Below is a small trained network, with its code and all its weights. Each question gives an input and a target symbol and asks what happens when units are switched off, that is, made to give their printed mean instead of their output.

import numpy as np


def w(rows, s, z=0):
    codes = np.array(rows[::2]) - 128.0
    scale = np.full(codes.shape[1], s)
    scale[-1] = z or s
    return codes * scale


def norm(h):
    return h / np.sqrt((h * h).mean(-1, keepdims=True) + 1e-5)


def f(y):
    return np.maximum(y, 0)


def softmax(a):
    e = np.exp(a - a.max(-1, keepdims=True))
    return e / e.sum(-1, keepdims=True)


def log_softmax(a):
    a = a - a.max(-1, keepdims=True)
    return a - np.log(np.exp(a).sum(-1, keepdims=True))


def net(x, mask):
    ids = ['ΞΠΦαβδζημστψω'.index(c) for c in x.split()]
    T = len(ids)
    res = E[ids] + P[:T]
    r = norm(res)
    for j in range(3):
        rows = slice(3 * j, 3 * j + 3)
        q, k, v = (r @ M[0][rows].T for M in (Q, K, V))
        z = softmax(np.where(np.tri(T) > 0, q @ k.T / 3**0.5, -1e9)) @ v
        o = O[0][rows]
        res = res + np.where(mask[j], z, o[:, -1]) @ o[:, :-1]
    y = f(norm(res) @ A[0][:, :-1].T + A[0][:, -1])
    res = res + np.where(mask[3:11], y, B[0][:, -1]) @ B[0][:, :-1]
    return log_softmax(norm(res)[-1] @ U[:, :-1].T + U[:, -1])


Q, K, V, O, A, B = {}, {}, {}, {}, {}, {}
E = w([
[136,193,101,186,170,143],'Ξ',
[138,145,123,183,136,110],'Π',
[115,72,182,147,21,113],'Φ',
[7,51,133,103,194,112],'α',
[123,159,138,186,122,141],'β',
[131,159,117,164,179,125],'δ',
[151,225,98,242,171,168],'ζ',
[227,159,211,96,101,99],'η',
[99,150,148,204,141,150],'μ',
[137,138,152,180,142,129],'σ',
[99,58,23,100,141,156],'τ',
[94,226,240,67,176,75],'ψ',
[255,137,110,95,72,141],'ω',
],0.0029)
P = w([
[176,124,113,225,192,158],'0',
[93,241,78,166,98,99],'1',
[168,84,140,178,151,187],'2',
[155,144,93,105,120,32],'3',
[163,79,148,140,136,192],'4',
[190,158,87,134,144,5],'5',
],0.0025)
Q[0] = w([
[209,97,194,185,160,152],'head 0',
[163,69,123,209,233,184],'head 0',
[60,248,166,107,102,60],'head 0',
[247,163,152,105,27,127],'head 1',
[169,232,66,110,144,116],'head 1',
[182,152,131,102,179,130],'head 1',
[149,2,77,166,131,164],'head 2',
[75,160,117,64,157,67],'head 2',
[164,140,217,184,99,184],'head 2',
],0.0087)
K[0] = w([
[147,112,183,5,78,123],'head 0',
[105,99,135,2,105,116],'head 0',
[130,195,131,227,155,76],'head 0',
[252,130,162,130,35,114],'head 1',
[233,176,69,163,186,135],'head 1',
[175,161,130,80,165,93],'head 1',
[153,73,122,48,66,125],'head 2',
[78,135,85,148,198,110],'head 2',
[156,144,236,134,70,165],'head 2',
],0.0082)
V[0] = w([
[30,92,183,115,169,98],'head 0',
[107,63,3,130,104,159],'head 0',
[129,146,149,117,165,169],'head 0',
[70,118,158,150,90,149],'head 1',
[151,194,99,115,154,58],'head 1',
[168,149,108,87,79,96],'head 1',
[161,125,126,94,134,62],'head 2',
[157,168,55,138,204,104],'head 2',
[126,193,224,150,154,181],'head 2',
],0.0044)
O[0] = w([
[5,132,149,186,173,68,60],'head 0',
[119,10,32,183,80,169,60],'head 0',
[106,126,182,111,127,166,148],'head 0',
[186,192,82,142,165,107,81],'head 1',
[82,127,159,96,37,132,193],'head 1',
[58,175,141,198,132,146,73],'head 1',
[165,91,185,165,125,177,90],'head 2',
[74,95,140,36,65,157,251],'head 2',
[104,69,18,64,179,123,218],'head 2',
],0.0032,0.0022)
A[0] = w([
[79,179,102,147,171,149,128],'neuron 0',
[68,194,164,94,166,25,156],'neuron 1',
[4,224,203,93,2,119,121],'neuron 2',
[162,69,102,110,122,134,171],'neuron 3',
[104,159,184,186,153,208,75],'neuron 4',
[130,144,248,143,184,157,86],'neuron 5',
[69,228,77,100,8,31,253],'neuron 6',
[19,74,129,193,183,79,32],'neuron 7',
],0.0051,0.0037)
B[0] = w([
[70,131,155,138,126,135,146],'neuron 0',
[161,111,112,158,3,115,198],'neuron 1',
[37,248,96,190,120,106,213],'neuron 2',
[98,142,159,137,111,91,162],'neuron 3',
[160,84,138,100,98,64,130],'neuron 4',
[80,188,102,119,166,148,147],'neuron 5',
[124,164,166,123,57,86,255],'neuron 6',
[137,114,247,125,130,203,148],'neuron 7',
],0.0066,0.0079)
U = w([
[58,216,122,172,79,103,215],'Ξ',
[152,81,182,108,54,35,79],'Π',
[248,103,170,114,58,184,5],'Φ',
[113,119,71,44,122,178,113],'α',
[169,213,187,62,207,172,110],'β',
[87,74,140,29,135,111,127],'δ',
[43,121,77,144,225,97,147],'ζ',
[98,31,34,188,93,179,173],'η',
[204,133,130,254,189,97,55],'μ',
[156,91,169,82,180,42,72],'σ',
[118,168,59,161,154,236,65],'τ',
[78,84,237,167,163,196,204],'ψ',
[163,116,48,84,161,82,185],'ω',
],0.0085,0.0015)

Each question gives the input, a string of symbols that net reads in full, and the target symbol t.
The units are the heads (3 rows each of Q, K, V and O) and the neurons (one row each of A and B). Each row of codes is followed by its name. A weight is (code - 128) times the scale printed after its matrix; where a second scale follows, it is the last column's (O, A, B and U).
mask holds one flag per unit, heads first, then neurons. A switched-off unit (its flag False) gives its mean, the last column of its rows in O or B, instead of its output. The means were averaged over made-up inputs and are rounded, as every weight is.
A unit's drop is (log p(t) with every unit on - log p(t) with that unit switched off) / (log p(t) with every unit on - log p(t) with every unit switched off).
The circuit of an input: a set's keep is (log p(t) with only the set's units on - log p(t) with every unit switched off) / (log p(t) with every unit on - log p(t) with every unit switched off). Starting from all 11 units, units are removed one at a time, each time the one whose removal leaves the highest keep (on an exact tie, the one counted first), for as long as the keep stays at least 0.8.
units of the circuit, in order: the units of the circuit, biggest drop first
most important unit: the unit with the biggest drop
top k neurons: the k neurons with the biggest drops, biggest first
which heads matter: for each layer, one digit per head in row order, 1 if its drop is at least 0.15 and else 0, layers parted by /
input Φ Ξ ω δ ζ, target Φ: which heads matter : 100
input μ ω Π, target Φ: units of the circuit, in order : (head 0; neuron 2)
input η Φ Φ ζ Ξ, target μ: most important unit : head 2
input Φ τ μ, target η: units of the circuit, in order : (head 0; neuron 6)
input η α σ δ Π, target ψ: units of the circuit, in order : (head 0; neuron 7; neuron 6)
input β Φ Φ μ Π, target μ: top 2 neurons : (neuron 2; neuron 6)
input α ω Ξ Φ σ, target μ: top 2 neurons : (neuron 6; neuron 2)
input δ Π σ Π σ, target σ: which heads matter : 001
input ζ α α ζ ζ, target ψ: top 2 neurons : (neuron 7; neuron 2)
input ψ α σ, target ψ: top 3 neurons : (neuron 7; neuron 6; neuron 2)
input η η ζ σ β, target β: which heads matter : 101
input μ ζ τ ω β, target Φ: top 3 neurons : (neuron 2; neuron 6; neuron 1)
input μ Ξ ζ, target τ: units of the circuit, in order : (neuron 6; head 2; neuron 1; neuron 2)
input η η ζ, target β: most important unit : head 0
input ω μ Π μ Ξ, target Φ: units of the circuit, in order : (neuron 2; head 0)
input Π η Ξ μ μ, target β: top 3 neurons : (neuron 2; neuron 1; neuron 6)
input ω Φ α Ξ μ, target ψ: units of the circuit, in order : (head 0; neuron 7; neuron 6)
input Φ η Φ α Π, target ψ: top 2 neurons : (neuron 7; neuron 2)
input Φ Φ σ, target μ: which heads matter : 000
input ω β ζ Φ μ μ, target Π: units of the circuit, in order : (neuron 2)
input Π α η τ μ, target η: top 2 neurons : (neuron 6; neuron 2)
input δ β β β ζ, target τ: which heads matter : 101
